Below is a small trained network, with its code and all its weights. Each question gives an input and a class and asks what happens when units are switched off, that is, made to give their printed mean instead of their output.

import numpy as np


def w(rows, s, z=0):
    codes = np.array(rows[::2]) - 128.0
    scale = np.full(codes.shape[1], s)
    scale[-1] = z or s
    return codes * scale


def f(y):
    return y / 2 * (1 + np.tanh(0.7978845608 * (y + 0.044715 * y**3)))


def log_softmax(a):
    a = a - a.max(-1, keepdims=True)
    return a - np.log(np.exp(a).sum(-1, keepdims=True))


def net(x, mask):
    res = np.array(x, float).reshape(1, 6) / 4 @ E
    y = f(res @ A[0][:, :-1].T + A[0][:, -1])
    res = res + np.where(mask, y, B[0][:, -1]) @ B[0][:, :-1]
    return log_softmax(res[-1] @ U[:, :-1].T + U[:, -1])


A, B = {}, {}
E = w([
[109,113,123],'x0',
[127,51,142],'x1',
[149,70,177],'x2',
[37,143,205],'x3',
[38,80,2],'x4',
[155,153,77],'x5',
],0.0087)
A[0] = w([
[123,76,91,82],'N0',
[74,117,54,207],'N1',
[153,165,181,177],'N2',
[148,62,184,238],'N3',
[197,124,76,181],'N4',
[197,58,218,213],'N5',
[161,116,160,102],'N6',
[153,93,76,118],'N7',
[150,51,161,109],'N8',
[121,229,108,133],'N9',
[6,105,177,253],'N10',
[135,143,148,98],'N11',
[82,22,41,83],'N12',
],0.014,0.0053)
B[0] = w([
[225,171,58,154],'N0',
[193,75,72,222],'N1',
[237,115,115,194],'N2',
[98,3,97,207],'N3',
[146,67,190,196],'N4',
[166,68,99,247],'N5',
[160,140,133,153],'N6',
[168,133,165,166],'N7',
[84,120,35,164],'N8',
[122,192,33,173],'N9',
[128,39,177,240],'N10',
[204,166,121,134],'N11',
[225,122,136,225],'N12',
],0.0073,0.012)
U = w([
[160,121,83,88],'0',
[88,104,22,159],'1',
[106,61,191,206],'2',
[37,169,140,3],'3',
[146,247,155,125],'4',
],0.014,0.0057)

Each question gives the input, the list of numbers given to net, and the class t.
The units are the neurons (one row each of A and B). Each row of codes is followed by its name. A weight is (code - 128) times the scale printed after its matrix; where a second scale follows, it is the last column's (A, B and U).
mask holds one flag per neuron, in row order. A switched-off neuron (its flag False) gives its mean, the last column of its row in B, instead of its output. The means were averaged over made-up inputs and are rounded, as every weight is.
A unit's drop is (log p(t) with every unit on - log p(t) with that unit switched off) / (log p(t) with every unit on - log p(t) with every unit switched off).
The circuit of an input: a set's keep is (log p(t) with only the set's units on - log p(t) with every unit switched off) / (log p(t) with every unit on - log p(t) with every unit switched off). Starting from the 12 units with the biggest drops (on a tie, the unit counted first), units are removed one at a time, each time the one whose removal leaves the highest keep (on an exact tie, the one counted first), for as long as the keep stays at least 0.8.
circuit, biggest first: the units of the circuit, biggest drop first
most important unit: the unit with the biggest drop
k most important neurons: the k neurons with the biggest drops, biggest first
drop when u is switched off: that unit's drop, to one decimal
input [-2,1,-7,-4,7,-1], class 0: circuit, biggest first	[N12, N7]
input [8,2,4,-4,8,-1], class 0: circuit, biggest first	[N12]
input [-6,-3,-2,0,-6,-5], class 4: 2 most important neurons	[N10, N1]
input [5,-1,5,6,8,2], class 2: 2 most important neurons	[N10, N9]
input [7,-2,-6,-4,4,5], class 0: circuit, biggest first	[N12, N7]
input [-7,1,8,-6,-1,5], class 2: 2 most important neurons	[N4, N9]
input [0,-3,3,-1,8,-1], class 0: circuit, biggest first	[N12, N3]
input [-5,-3,-7,-3,-8,-2], class 4: circuit, biggest first	[N3, N1]
input [-2,5,3,0,0,-2], class 1: 2 most important neurons	[N8, N4]
input [2,8,7,-3,-1,-2], class 1: 2 most important neurons	[N8, N10]
input [-2,0,-5,7,5,-3], class 2: 2 most important neurons	[N10, N8]
input [-5,-1,-6,-2,-3,-4], class 4: drop when N8 is switched off	0.0
input [-8,-6,-6,-6,-4,5], class 4: drop when N1 is switched off	0.1
input [1,-1,-3,-6,-3,2], class 4: drop when N5 is switched off	0.2
input [-1,3,3,-8,-4,6], class 2: most important unit	N4
